Below are the code and all the weights of a small trained network. Each question names an input and a target symbol and asks about switching units off, where a switched-off unit gives its printed mean instead of its output.

import numpy as np


def w(rows, s, z=0):
    codes = np.array(rows[::2]) - 128.0
    scale = np.full(codes.shape[1], s)
    scale[-1] = z or s
    return codes * scale


def f(y):
    return np.maximum(y, 0)


def softmax(a):
    e = np.exp(a - a.max(-1, keepdims=True))
    return e / e.sum(-1, keepdims=True)


def log_softmax(a):
    a = a - a.max(-1, keepdims=True)
    return a - np.log(np.exp(a).sum(-1, keepdims=True))


def net(x, mask):
    ids = ['ΞΠΣβγεηθτφ'.index(c) for c in x.split()]
    T = len(ids)
    res = E[ids] + P[:T]
    u = 0
    for l in range(2):
        r = res
        for j in range(2):
            rows = slice(3 * j, 3 * j + 3)
            q, k, v = (r @ M[l][rows].T for M in (Q, K, V))
            z = softmax(np.where(np.tri(T) > 0, q @ k.T / 3**0.5, -1e9)) @ v
            o = O[l][rows]
            res = res + np.where(mask[u + j], z, o[:, -1]) @ o[:, :-1]
        u += 2
        y = f(res @ A[l][:, :-1].T + A[l][:, -1])
        res = res + np.where(mask[u : u + 16], y, B[l][:, -1]) @ B[l][:, :-1]
        u += 16
    return log_softmax(res[-1] @ U[:, :-1].T + U[:, -1])


Q, K, V, O, A, B = {}, {}, {}, {}, {}, {}
E = w([
[89,125,106,86,124],'Ξ',
[177,151,143,56,253],'Π',
[91,82,76,184,125],'Σ',
[153,103,79,137,113],'β',
[151,122,79,144,114],'γ',
[96,140,157,99,103],'ε',
[191,149,151,132,93],'η',
[92,133,109,143,123],'θ',
[122,167,85,48,120],'τ',
[153,109,78,148,112],'φ',
],0.028)
P = w([
[142,18,79,120,2],'0',
[83,95,124,75,75],'1',
[100,90,140,113,100],'2',
[119,92,150,141,114],'3',
[139,70,148,144,129],'4',
[155,70,154,160,139],'5',
[146,85,170,180,141],'6',
[163,68,168,166,148],'7',
[169,66,172,172,160],'8',
[176,72,170,186,163],'9',
[186,61,168,177,165],'10',
[186,70,175,188,164],'11',
],0.0056)
Q[0] = w([
[155,193,156,240,158],'0.h0',
[101,118,175,93,170],'0.h0',
[133,252,29,109,220],'0.h0',
[131,100,110,168,96],'0.h1',
[129,106,209,75,102],'0.h1',
[148,123,166,192,159],'0.h1',
],0.011)
K[0] = w([
[139,60,147,122,169],'0.h0',
[117,177,55,159,55],'0.h0',
[113,178,92,120,2],'0.h0',
[137,101,76,212,92],'0.h1',
[136,112,204,87,10],'0.h1',
[148,197,209,196,43],'0.h1',
],0.0087)
V[0] = w([
[111,96,121,152,162],'0.h0',
[111,107,106,112,9],'0.h0',
[111,93,180,141,59],'0.h0',
[254,75,115,163,141],'0.h1',
[168,163,222,114,102],'0.h1',
[156,185,51,106,178],'0.h1',
],0.0087)
O[0] = w([
[62,88,190,83,192,158],'0.h0',
[133,252,69,96,126,190],'0.h0',
[49,140,170,8,65,139],'0.h0',
[94,253,152,114,139,164],'0.h1',
[166,96,58,101,199,1],'0.h1',
[147,227,106,145,127,104],'0.h1',
],0.007,0.0088)
A[0] = w([
[133,134,89,94,193,255],'0.n0',
[90,117,140,163,34,140],'0.n1',
[22,175,112,108,205,144],'0.n2',
[83,47,254,142,174,106],'0.n3',
[70,150,76,89,65,83],'0.n4',
[105,180,54,119,141,133],'0.n5',
[159,203,121,157,49,150],'0.n6',
[115,85,66,166,172,69],'0.n7',
[156,188,58,46,99,146],'0.n8',
[38,30,104,128,162,158],'0.n9',
[168,121,230,126,51,155],'0.n10',
[150,167,73,147,48,112],'0.n11',
[195,110,109,108,181,115],'0.n12',
[170,149,140,165,188,117],'0.n13',
[72,38,139,69,110,144],'0.n14',
[127,82,106,67,169,217],'0.n15',
],0.009,0.0066)
B[0] = w([
[116,230,123,196,131,172],'0.n0',
[176,106,96,168,209,255],'0.n1',
[140,97,112,140,84,192],'0.n2',
[145,222,122,73,156,187],'0.n3',
[121,63,97,81,129,203],'0.n4',
[169,57,102,143,120,171],'0.n5',
[105,121,116,131,109,212],'0.n6',
[106,127,144,174,94,152],'0.n7',
[115,137,183,161,172,212],'0.n8',
[178,161,175,243,142,247],'0.n9',
[154,128,101,156,70,173],'0.n10',
[82,1,160,177,153,193],'0.n11',
[168,208,94,125,158,142],'0.n12',
[177,111,119,67,144,143],'0.n13',
[155,154,111,157,169,195],'0.n14',
[79,177,121,179,62,151],'0.n15',
],0.0075,0.0094)
Q[1] = w([
[142,165,87,2,85],'1.h0',
[146,88,124,132,10],'1.h0',
[226,141,133,150,120],'1.h0',
[143,178,104,118,195],'1.h1',
[117,106,80,169,82],'1.h1',
[226,124,55,91,139],'1.h1',
],0.0092)
K[1] = w([
[182,111,179,139,31],'1.h0',
[85,65,108,108,158],'1.h0',
[130,232,143,123,93],'1.h0',
[220,179,255,147,158],'1.h1',
[81,53,105,174,60],'1.h1',
[183,127,166,94,58],'1.h1',
],0.008)
V[1] = w([
[72,124,90,176,107],'1.h0',
[126,107,174,180,16],'1.h0',
[185,155,161,161,134],'1.h0',
[75,255,144,75,112],'1.h1',
[161,127,104,173,122],'1.h1',
[55,65,31,135,168],'1.h1',
],0.0077)
O[1] = w([
[140,155,86,40,89,183],'1.h0',
[123,167,71,254,145,150],'1.h0',
[63,81,165,108,114,150],'1.h0',
[109,97,110,193,104,5],'1.h1',
[103,172,94,129,184,188],'1.h1',
[150,159,175,82,77,195],'1.h1',
],0.0067,0.017)
A[1] = w([
[59,149,109,112,113,42],'1.n0',
[57,208,123,155,133,124],'1.n1',
[175,130,33,174,221,64],'1.n2',
[18,103,4,92,135,83],'1.n3',
[125,247,181,37,126,131],'1.n4',
[192,124,189,58,174,108],'1.n5',
[180,150,87,167,128,28],'1.n6',
[190,151,120,198,159,252],'1.n7',
[129,203,92,187,97,92],'1.n8',
[58,177,140,107,18,84],'1.n9',
[216,162,71,158,175,207],'1.n10',
[159,1,31,184,65,69],'1.n11',
[194,153,108,11,64,81],'1.n12',
[220,105,114,157,65,67],'1.n13',
[82,67,217,64,177,158],'1.n14',
[135,189,116,75,44,200],'1.n15',
],0.008,0.0041)
B[1] = w([
[109,89,118,124,151,134],'1.n0',
[189,120,121,88,109,198],'1.n1',
[117,103,158,116,89,189],'1.n2',
[118,125,206,126,177,146],'1.n3',
[91,71,121,132,111,190],'1.n4',
[108,139,60,108,137,151],'1.n5',
[108,72,178,77,157,154],'1.n6',
[105,138,97,102,123,252],'1.n7',
[175,106,121,110,130,214],'1.n8',
[126,60,124,122,186,157],'1.n9',
[121,172,92,111,93,233],'1.n10',
[39,2,165,143,172,142],'1.n11',
[85,39,187,108,175,159],'1.n12',
[61,44,136,156,154,141],'1.n13',
[144,172,114,150,57,148],'1.n14',
[106,114,70,245,124,188],'1.n15',
],0.0085,0.011)
U = w([
[95,42,19,162,138,201],'Ξ',
[186,238,2,143,63,254],'Π',
[183,132,131,169,189,87],'Σ',
[181,118,106,118,107,47],'β',
[169,121,132,97,70,104],'γ',
[125,152,125,124,88,49],'ε',
[235,85,74,90,162,56],'η',
[85,175,130,100,51,68],'θ',
[109,152,109,103,126,47],'τ',
[189,116,110,123,118,45],'φ',
],0.0088,0.0035)

Each question gives the input, a string of symbols that net reads in full, and the target symbol t.
The units are the heads (3 rows each of Q, K, V and O) and the neurons (one row each of A and B). Each row of codes is followed by its name. A weight is (code - 128) times the scale printed after its matrix; where a second scale follows, it is the last column's (O, A, B and U).
mask holds one flag per unit, layer by layer, with each layer's heads first. A switched-off unit (its flag False) gives its mean, the last column of its rows in O or B, instead of its output. The means were averaged over made-up inputs and are rounded, as every weight is.
A unit's drop is (log p(t) with every unit on - log p(t) with that unit switched off) / (log p(t) with every unit on - log p(t) with every unit switched off).
The circuit of an input: a set's keep is (log p(t) with only the set's units on - log p(t) with every unit switched off) / (log p(t) with every unit on - log p(t) with every unit switched off). Starting from the 12 units with the biggest drops (on a tie, the unit counted first), units are removed one at a time, each time the one whose removal leaves the highest keep (on an exact tie, the one counted first), for as long as the keep stays at least 0.8.
units of the circuit, in order: the units of the circuit, biggest drop first
top k neurons: the k neurons with the biggest drops, biggest first
k most important neurons of layer l: the k neurons of layer l with the biggest drops, biggest first
input Ξ φ γ Π Σ Σ Σ θ Σ θ τ θ, target θ: units of the circuit, in order -> 1.h0; 1.n14; 0.h1
input ε Σ η η Σ η η θ Σ ε, target Π: top 2 neurons -> 0.n11; 0.n14
input φ Σ η θ Σ Σ γ, target Ξ: top 2 neurons -> 0.n9; 0.n14
input γ Σ θ, target Ξ: 2 most important neurons of layer 0 -> 0.n4; 0.n9
input Ξ θ η Σ Σ θ θ θ θ η θ, target Π: 2 most important neurons of layer 0 -> 0.n11; 0.n8
input Σ Σ ε Ξ Σ Ξ Σ τ θ Ξ, target Π: units of the circuit, in order -> 0.n0; 0.n11; 1.n6
input τ Σ η τ τ Σ η τ Σ φ, target Ξ: units of the circuit, in order -> 1.n13; 0.n3
input φ θ Π Ξ Σ Σ η τ η, target η: units of the circuit, in order -> 0.h0; 0.n13; 0.h1
input Σ η τ η Σ θ η η Π γ Σ, target Σ: units of the circuit, in order -> 0.h0; 0.n9
input θ θ γ η Σ Σ Σ Σ τ, target Ξ: top 2 neurons -> 0.n1; 0.n9
input Σ τ η Σ η Ξ Σ Σ β, target Ξ: top 2 neurons -> 1.n12; 1.n15
input η γ φ, target Ξ: 2 most important neurons of layer 0 -> 0.n3; 0.n6
input η Σ η τ, target Ξ: 2 most important neurons of layer 0 -> 0.n1; 0.n11
input τ β Π, target Π: top 2 neurons -> 1.n10; 0.n0
input τ Σ τ Ξ Σ Ξ Σ η, target Ξ: top 3 neurons -> 0.n1; 0.n10; 0.n3
input θ γ γ Σ Σ β Σ ε, target Ξ: top 2 neurons -> 1.n4; 1.n15
input Σ Σ η Σ τ Σ ε, target Ξ: top 2 neurons -> 0.n1; 1.n4
input η Σ Π Σ Π Ξ, target Ξ: top 3 neurons -> 0.n1; 0.n2; 1.n15
input Σ Π η Σ ε Σ η Σ Σ η Σ η, target η: top 3 neurons -> 0.n13; 0.n9; 1.n12
input Σ γ β η Σ Σ θ, target Ξ: 3 most important neurons of layer 1 -> 1.n15; 1.n9; 1.n4
input Σ Σ η Ξ, target Ξ: 2 most important neurons of layer 0 -> 0.n1; 0.n4
input η ε θ η τ Ξ γ Σ ε, target Π: top neuron -> 0.n14
input Ξ Σ Σ Σ Σ Σ η Σ γ, target Ξ: top 3 neurons -> 0.n14; 0.n1; 1.n15
input θ Σ η τ Σ, target Π: most important neuron of layer 0 -> 0.n5
input ε Σ β, target Ξ: 2 most important neurons of layer 1 -> 1.n15; 1.n12
input τ Π Σ Σ θ Ξ τ η θ θ, target θ: most important neuron of layer 1 -> 1.n14
